Below are the code and all the weights of a small trained network. Each question names an input and a target symbol and asks about switching units off, where a switched-off unit gives its printed mean instead of its output.

import numpy as np


def w(rows, s, z=0):
    codes = np.array(rows[::2]) - 128.0
    scale = np.full(codes.shape[1], s)
    scale[-1] = z or s
    return codes * scale


def f(y):
    return np.maximum(y, 0)


def softmax(a):
    e = np.exp(a - a.max(-1, keepdims=True))
    return e / e.sum(-1, keepdims=True)


def log_softmax(a):
    a = a - a.max(-1, keepdims=True)
    return a - np.log(np.exp(a).sum(-1, keepdims=True))


def net(x, mask):
    ids = ['δεζημπτφψ'.index(c) for c in x.split()]
    T = len(ids)
    res = E[ids] + P[:T]
    u = 0
    for l in range(2):
        r = res
        for j in range(2):
            rows = slice(4 * j, 4 * j + 4)
            q, k, v = (r @ M[l][rows].T for M in (Q, K, V))
            z = softmax(np.where(np.tri(T) > 0, q @ k.T / 4**0.5, -1e9)) @ v
            o = O[l][rows]
            res = res + np.where(mask[u + j], z, o[:, -1]) @ o[:, :-1]
        u += 2
        y = f(res @ A[l][:, :-1].T + A[l][:, -1])
        res = res + np.where(mask[u : u + 4], y, B[l][:, -1]) @ B[l][:, :-1]
        u += 4
    return log_softmax(res[-1] @ U[:, :-1].T + U[:, -1])


Q, K, V, O, A, B = {}, {}, {}, {}, {}, {}
E = w([
[227,24,117,168,188,163,94],'δ',
[63,102,121,202,81,77,58],'ε',
[135,32,137,40,137,111,86],'ζ',
[230,121,49,152,241,139,156],'η',
[118,94,65,191,249,169,77],'μ',
[187,3,86,101,123,158,144],'π',
[83,192,56,119,90,50,128],'τ',
[158,91,138,195,157,107,189],'φ',
[94,122,9,205,142,37,122],'ψ',
],0.011)
P = w([
[172,128,78,88,165,54,91],'0',
[79,100,78,157,36,89,134],'1',
[92,98,116,187,33,123,151],'2',
[69,115,85,228,68,155,158],'3',
[101,115,89,231,69,147,199],'4',
[123,132,98,254,58,136,237],'5',
],0.0092)
Q[0] = w([
[106,2,149,190,98,69,148],'0.h1',
[167,138,209,90,34,107,93],'0.h1',
[113,209,239,89,165,200,82],'0.h1',
[154,37,99,154,139,98,177],'0.h1',
[95,69,133,138,20,127,79],'0.h2',
[59,125,67,189,119,75,19],'0.h2',
[252,124,187,138,131,180,138],'0.h2',
[113,64,173,60,102,185,50],'0.h2',
],0.0079)
K[0] = w([
[191,160,205,94,160,69,87],'0.h1',
[115,96,198,140,112,150,47],'0.h1',
[88,58,140,180,2,165,228],'0.h1',
[188,92,177,105,198,20,76],'0.h1',
[249,209,86,118,248,116,120],'0.h2',
[178,166,225,95,215,147,145],'0.h2',
[13,119,72,86,110,74,123],'0.h2',
[114,198,63,197,162,89,239],'0.h2',
],0.0077)
V[0] = w([
[37,182,102,137,201,179,72],'0.h1',
[137,52,238,178,39,52,105],'0.h1',
[148,161,132,35,149,216,89],'0.h1',
[108,101,118,3,85,120,217],'0.h1',
[188,199,128,160,217,73,188],'0.h2',
[121,125,163,133,117,235,34],'0.h2',
[234,71,187,170,186,165,97],'0.h2',
[122,115,147,140,148,54,45],'0.h2',
],0.007)
O[0] = w([
[108,107,254,155,128,148,69,60],'0.h1',
[69,109,32,111,167,146,200,90],'0.h1',
[146,182,156,53,127,197,103,24],'0.h1',
[140,226,109,119,192,102,152,69],'0.h1',
[213,145,152,203,197,127,141,176],'0.h2',
[144,67,146,51,65,166,147,3],'0.h2',
[220,63,139,114,150,126,181,200],'0.h2',
[120,21,134,177,144,116,79,216],'0.h2',
],0.0079,0.0043)
A[0] = w([
[144,40,151,120,88,61,83,85],'0.n1',
[180,170,255,153,78,54,139,103],'0.n2',
[60,56,189,6,233,130,106,40],'0.n3',
[124,49,100,141,185,195,144,253],'0.n4',
],0.0067,0.0038)
B[0] = w([
[201,107,157,198,253,148,190,197],'0.n1',
[166,104,20,140,141,133,104,151],'0.n2',
[90,249,182,164,231,108,116,133],'0.n3',
[118,143,140,120,42,30,242,255],'0.n4',
],0.0067,0.0092)
Q[1] = w([
[161,156,212,134,143,136,171],'1.h1',
[129,106,104,166,195,121,140],'1.h1',
[101,73,67,151,105,102,169],'1.h1',
[154,164,105,162,208,104,181],'1.h1',
[135,2,82,146,65,91,157],'1.h2',
[124,85,70,211,157,114,218],'1.h2',
[144,53,21,197,149,45,218],'1.h2',
[197,45,42,181,169,21,211],'1.h2',
],0.0086)
K[1] = w([
[62,141,154,135,138,136,112],'1.h1',
[112,180,117,103,185,65,152],'1.h1',
[115,145,144,94,154,59,176],'1.h1',
[158,91,117,149,179,101,140],'1.h1',
[197,128,136,95,196,21,136],'1.h2',
[118,156,88,131,208,66,82],'1.h2',
[187,144,94,137,179,23,50],'1.h2',
[157,82,113,120,254,41,83],'1.h2',
],0.0093)
V[1] = w([
[141,142,64,199,122,56,159],'1.h1',
[174,111,134,87,13,149,114],'1.h1',
[93,72,119,185,65,189,73],'1.h1',
[77,62,137,123,182,144,99],'1.h1',
[118,246,44,130,135,114,113],'1.h2',
[87,116,99,74,78,116,128],'1.h2',
[2,112,182,183,110,112,192],'1.h2',
[50,126,184,125,237,72,130],'1.h2',
],0.0095)
O[1] = w([
[140,120,123,1,117,116,116,251],'1.h1',
[119,133,147,131,190,119,157,64],'1.h1',
[150,228,101,159,143,75,138,80],'1.h1',
[139,178,95,128,108,141,180,122],'1.h1',
[95,85,192,129,76,87,95,113],'1.h2',
[71,102,128,142,142,73,192,69],'1.h2',
[148,100,61,188,138,95,101,103],'1.h2',
[129,137,77,176,60,170,129,169],'1.h2',
],0.011,0.026)
A[1] = w([
[253,122,113,82,171,152,193,239],'1.n1',
[111,93,190,58,127,12,128,201],'1.n2',
[166,60,123,112,8,151,154,1],'1.n3',
[139,90,161,187,44,94,45,165],'1.n4',
],0.0066,0.004)
B[1] = w([
[83,95,120,180,114,68,92,218],'1.n1',
[22,115,132,206,141,175,52,180],'1.n2',
[122,253,128,118,141,154,92,252],'1.n3',
[222,154,106,92,106,100,187,179],'1.n4',
],0.0063,0.027)
U = w([
[89,75,137,159,117,132,172,170],'δ',
[150,107,185,178,61,68,167,91],'ε',
[176,141,186,106,140,125,157,27],'ζ',
[204,114,142,67,170,100,255,156],'η',
[160,111,119,185,142,162,143,96],'μ',
[156,38,100,126,89,138,141,223],'π',
[192,150,133,81,109,82,189,2],'τ',
[136,109,95,154,123,70,198,107],'φ',
[132,118,136,122,84,169,221,199],'ψ',
],0.0054,0.0056)

Each question gives the input, a string of symbols that net reads in full, and the target symbol t.
The units are the heads (4 rows each of Q, K, V and O) and the neurons (one row each of A and B). Each row of codes is followed by its name. A weight is (code - 128) times the scale printed after its matrix; where a second scale follows, it is the last column's (O, A, B and U).
mask holds one flag per unit, layer by layer, with each layer's heads first. A switched-off unit (its flag False) gives its mean, the last column of its rows in O or B, instead of its output. The means were averaged over made-up inputs and are rounded, as every weight is.
A unit's drop is (log p(t) with every unit on - log p(t) with that unit switched off) / (log p(t) with every unit on - log p(t) with every unit switched off).
most important unit: the unit with the biggest drop
top k neurons: the k neurons with the biggest drops, biggest first
which heads matter: for each layer, one digit per head in row order, 1 if its drop is at least 0.15 and else 0, layers parted by /
drop of u: that unit's drop, to one decimal
input τ η δ ε, target ε: which heads matter	01 / 11
input ζ μ φ π ζ η, target ψ: which heads matter	11 / 11
input η φ ζ η ζ π, target ζ: which heads matter	11 / 01
input δ ψ ψ π, target η: which heads matter	01 / 01
input ψ π ψ, target τ: most important unit	1.h1
input π ψ φ δ ε, target δ: which heads matter	10 / 11
input π τ π π, target δ: which heads matter	10 / 11
input μ η ε φ ε, target μ: which heads matter	10 / 11
input δ η ψ, target η: top 2 neurons	[1.n2, 0.n1]
input π φ δ, target δ: top 2 neurons	[1.n2, 1.n4]
input ψ φ τ, target τ: top 2 neurons	[1.n4, 1.n2]
input ψ μ ε, target τ: which heads matter	11 / 11
input τ φ φ φ φ φ, target ε: top 2 neurons	[0.n1, 1.n2]
input ε ε φ φ, target φ: which heads matter	11 / 11
input δ π η π ζ μ, target η: top 2 neurons	[1.n2, 0.n4]
input δ π π δ, target η: top neuron	[1.n2]
input ζ τ ζ φ δ, target ψ: top 2 neurons	[0.n3, 1.n1]
input π φ μ, target δ: top 3 neurons	[1.n2, 1.n4, 0.n1]
input ψ φ φ, target τ: top 3 neurons	[1.n4, 1.n2, 1.n3]
input ψ μ φ φ τ φ, target τ: most important unit	1.h1
input δ ε π, target η: top 2 neurons	[1.n2, 0.n1]
input μ δ ζ δ, target μ: drop of 1.h1	0.5
input δ φ μ ε τ ζ, target η: drop of 1.h2	1.0
input ε ζ ε π ε π, target φ: drop of 1.h2	0.5
